Here is a tiny trained network, its code and every weight. The questions are about switching its units off for an input and a class, where a switched-off unit gives its printed mean instead of its output.

import numpy as np


def w(rows, s, z=0):
    codes = np.array(rows[::2]) - 128.0
    scale = np.full(codes.shape[1], s)
    scale[-1] = z or s
    return codes * scale


def norm(h):
    return h / np.sqrt((h * h).mean(-1, keepdims=True) + 1e-5)


def f(y):
    return y / 2 * (1 + np.tanh(0.7978845608 * (y + 0.044715 * y**3)))


def log_softmax(a):
    a = a - a.max(-1, keepdims=True)
    return a - np.log(np.exp(a).sum(-1, keepdims=True))


def net(x, mask):
    res = np.array(x, float).reshape(1, 5) / 4 @ E
    u = 0
    for l in range(3):
        y = f(norm(res) @ A[l][:, :-1].T + A[l][:, -1])
        res = res + np.where(mask[u : u + 8], y, B[l][:, -1]) @ B[l][:, :-1]
        u += 8
    return log_softmax(norm(res)[-1] @ U[:, :-1].T + U[:, -1])


A, B = {}, {}
E = w([
[110,176,146,140,230,177,136,47,207,170,168],'x0',
[108,167,50,156,165,59,148,171,120,172,233],'x1',
[173,111,65,86,60,149,109,167,163,186,88],'x2',
[179,56,200,119,113,116,137,123,252,113,168],'x3',
[182,125,138,177,107,154,77,84,114,159,126],'x4',
],0.0042)
A[0] = w([
[120,96,171,58,196,160,155,55,212,210,187,44],'L0N0',
[110,167,61,59,77,161,103,111,91,180,124,98],'L0N1',
[163,192,142,162,102,191,125,86,78,49,55,11],'L0N2',
[196,162,108,112,74,167,123,131,119,124,1,198],'L0N3',
[86,163,114,136,147,155,61,56,224,92,165,16],'L0N4',
[95,81,183,179,121,126,122,10,121,83,113,97],'L0N5',
[143,162,140,143,216,135,90,85,236,123,185,61],'L0N6',
[72,177,85,122,176,61,181,175,86,107,173,39],'L0N7',
],0.0039,0.0012)
B[0] = w([
[231,148,102,64,131,120,215,156,151,168,153,224],'L0N0',
[113,144,120,187,114,170,68,99,74,162,68,188],'L0N1',
[155,189,143,195,121,175,82,158,119,137,139,176],'L0N2',
[182,84,45,142,126,126,130,69,86,104,128,251],'L0N3',
[148,185,121,163,170,129,125,111,157,235,116,163],'L0N4',
[142,154,175,164,150,121,123,167,157,78,198,185],'L0N5',
[164,185,83,2,142,211,203,104,187,190,150,222],'L0N6',
[22,140,151,154,80,91,215,192,135,119,70,206],'L0N7',
],0.0043,0.0028)
A[1] = w([
[189,3,152,71,55,95,138,101,166,70,119,5],'L1N0',
[98,185,168,143,212,199,154,131,132,137,167,86],'L1N1',
[121,161,182,150,119,89,175,186,212,74,191,157],'L1N2',
[76,113,185,101,190,215,134,110,145,102,160,45],'L1N3',
[147,92,86,114,62,83,114,205,134,186,147,139],'L1N4',
[135,100,100,134,164,119,142,125,117,149,127,40],'L1N5',
[122,181,191,72,209,160,114,95,106,85,136,35],'L1N6',
[144,135,88,135,85,67,150,236,158,137,163,9],'L1N7',
],0.005,0.0016)
B[1] = w([
[143,101,148,3,95,202,131,249,223,35,161,247],'L1N0',
[214,99,152,72,95,24,94,207,155,127,71,222],'L1N1',
[127,137,55,103,127,142,73,83,53,199,54,252],'L1N2',
[109,185,127,164,129,43,65,133,159,178,110,169],'L1N3',
[65,73,152,213,189,122,44,105,142,27,134,234],'L1N4',
[140,145,162,98,28,85,124,106,111,182,127,114],'L1N5',
[139,119,128,215,111,21,30,95,162,146,100,171],'L1N6',
[107,130,183,199,132,145,50,102,91,172,227,197],'L1N7',
],0.0048,0.003)
A[2] = w([
[130,179,186,134,192,55,126,85,132,100,113,86],'L2N0',
[165,155,39,118,154,151,108,126,56,188,40,106],'L2N1',
[181,143,129,97,176,161,152,78,178,225,127,156],'L2N2',
[122,128,115,109,70,184,175,62,97,175,89,1],'L2N3',
[108,75,105,123,118,80,121,138,90,54,107,115],'L2N4',
[37,151,120,147,132,115,253,158,106,134,168,89],'L2N5',
[111,214,156,114,145,65,143,91,207,68,74,90],'L2N6',
[145,140,154,77,228,137,209,77,198,205,149,92],'L2N7',
],0.0057,0.0027)
B[2] = w([
[195,128,213,110,141,133,83,160,161,153,75,164],'L2N0',
[103,63,90,48,136,168,143,52,152,101,66,228],'L2N1',
[69,134,167,208,94,49,207,86,195,124,198,254],'L2N2',
[83,162,49,234,85,74,21,84,86,100,30,126],'L2N3',
[154,167,112,97,175,131,155,96,194,245,176,194],'L2N4',
[96,210,210,3,205,57,171,146,44,98,114,172],'L2N5',
[185,110,90,149,157,141,62,177,87,237,176,173],'L2N6',
[154,202,130,236,27,94,233,197,225,179,210,254],'L2N7',
],0.0054,0.0043)
U = w([
[55,72,104,230,124,101,53,166,100,137,238,95],'0',
[109,150,91,173,108,145,171,25,202,153,90,2],'1',
[176,46,148,23,68,212,150,216,200,39,163,153],'2',
[164,198,155,175,82,62,255,164,230,215,212,212],'3',
[185,170,215,145,194,82,32,160,143,196,68,97],'4',
[190,146,229,214,132,186,144,87,75,41,122,45],'5',
[107,83,24,88,96,208,117,74,44,108,30,173],'6',
[41,206,151,46,200,51,190,174,22,149,132,180],'7',
],0.0099,0.0027)

Each question gives the input, the list of numbers given to net, and the class t.
The units are the neurons (one row each of A and B). Each row of codes is followed by its name. A weight is (code - 128) times the scale printed after its matrix; where a second scale follows, it is the last column's (A, B and U).
mask holds one flag per neuron, layer by layer. A switched-off neuron (its flag False) gives its mean, the last column of its row in B, instead of its output. The means were averaged over made-up inputs and are rounded, as every weight is.
A unit's drop is (log p(t) with every unit on - log p(t) with that unit switched off) / (log p(t) with every unit on - log p(t) with every unit switched off).
The circuit of an input: a set's keep is (log p(t) with only the set's units on - log p(t) with every unit switched off) / (log p(t) with every unit on - log p(t) with every unit switched off). Starting from the 12 units with the biggest drops (on a tie, the unit counted first), units are removed one at a time, each time the one whose removal leaves the highest keep (on an exact tie, the one counted first), for as long as the keep stays at least 0.8.
circuit, biggest first: the units of the circuit, biggest drop first
unit that matters most: the unit with the biggest drop
top k neurons: the k neurons with the biggest drops, biggest first
top k neurons in layer l: the k neurons of layer l with the biggest drops, biggest first
drop of u: that unit's drop, to one decimal
input [-4,1,-4,6,-4], class 2: circuit, biggest first	[L1N0]
input [0,5,6,7,-4], class 2: circuit, biggest first	[L1N4, L2N7]
input [-1,1,-6,-6,7], class 5: top 3 neurons	[L1N2, L0N2, L0N6]
input [-1,2,0,-4,0], class 7: circuit, biggest first	[L0N7, L2N5]
input [2,0,-8,-5,-3], class 4: circuit, biggest first	[L2N0, L1N6]
input [6,-7,-5,-2,5], class 4: top 3 neurons in layer 1	[L1N6, L1N1, L1N3]
input [-7,3,1,2,4], class 0: top 2 neurons in layer 0	[L0N6, L0N0]
input [-3,-1,-3,-1,6], class 5: top 2 neurons	[L1N2, L0N5]
input [0,-2,-4,1,-8], class 7: top 2 neurons in layer 0	[L0N7, L0N2]
input [-4,4,-1,-3,4], class 7: top 2 neurons	[L2N5, L0N7]
input [-8,4,-3,1,0], class 0: top 2 neurons in layer 1	[L1N7, L1N4]
input [4,-2,-8,-2,3], class 4: top 2 neurons	[L1N6, L1N1]
input [-5,2,-6,5,0], class 2: top 2 neurons	[L1N0, L2N7]
input [-4,7,6,-7,7], class 6: circuit, biggest first	[L2N1]
input [5,2,1,-6,2], class 1: top 2 neurons	[L2N1, L0N1]
input [-5,0,-7,1,7], class 5: top 2 neurons in layer 2	[L2N7, L2N6]
input [5,-1,5,-5,-1], class 6: top 2 neurons	[L0N1, L2N1]
input [-1,-2,8,1,-2], class 2: top 2 neurons	[L1N0, L1N2]
input [-4,8,7,8,8], class 0: drop of L1N7	0.3
input [-2,3,7,4,3], class 2: drop of L1N0	0.6
input [-3,-1,-7,4,-6], class 4: drop of L1N6	0.1
input [-1,4,8,1,2], class 0: unit that matters most	L1N4
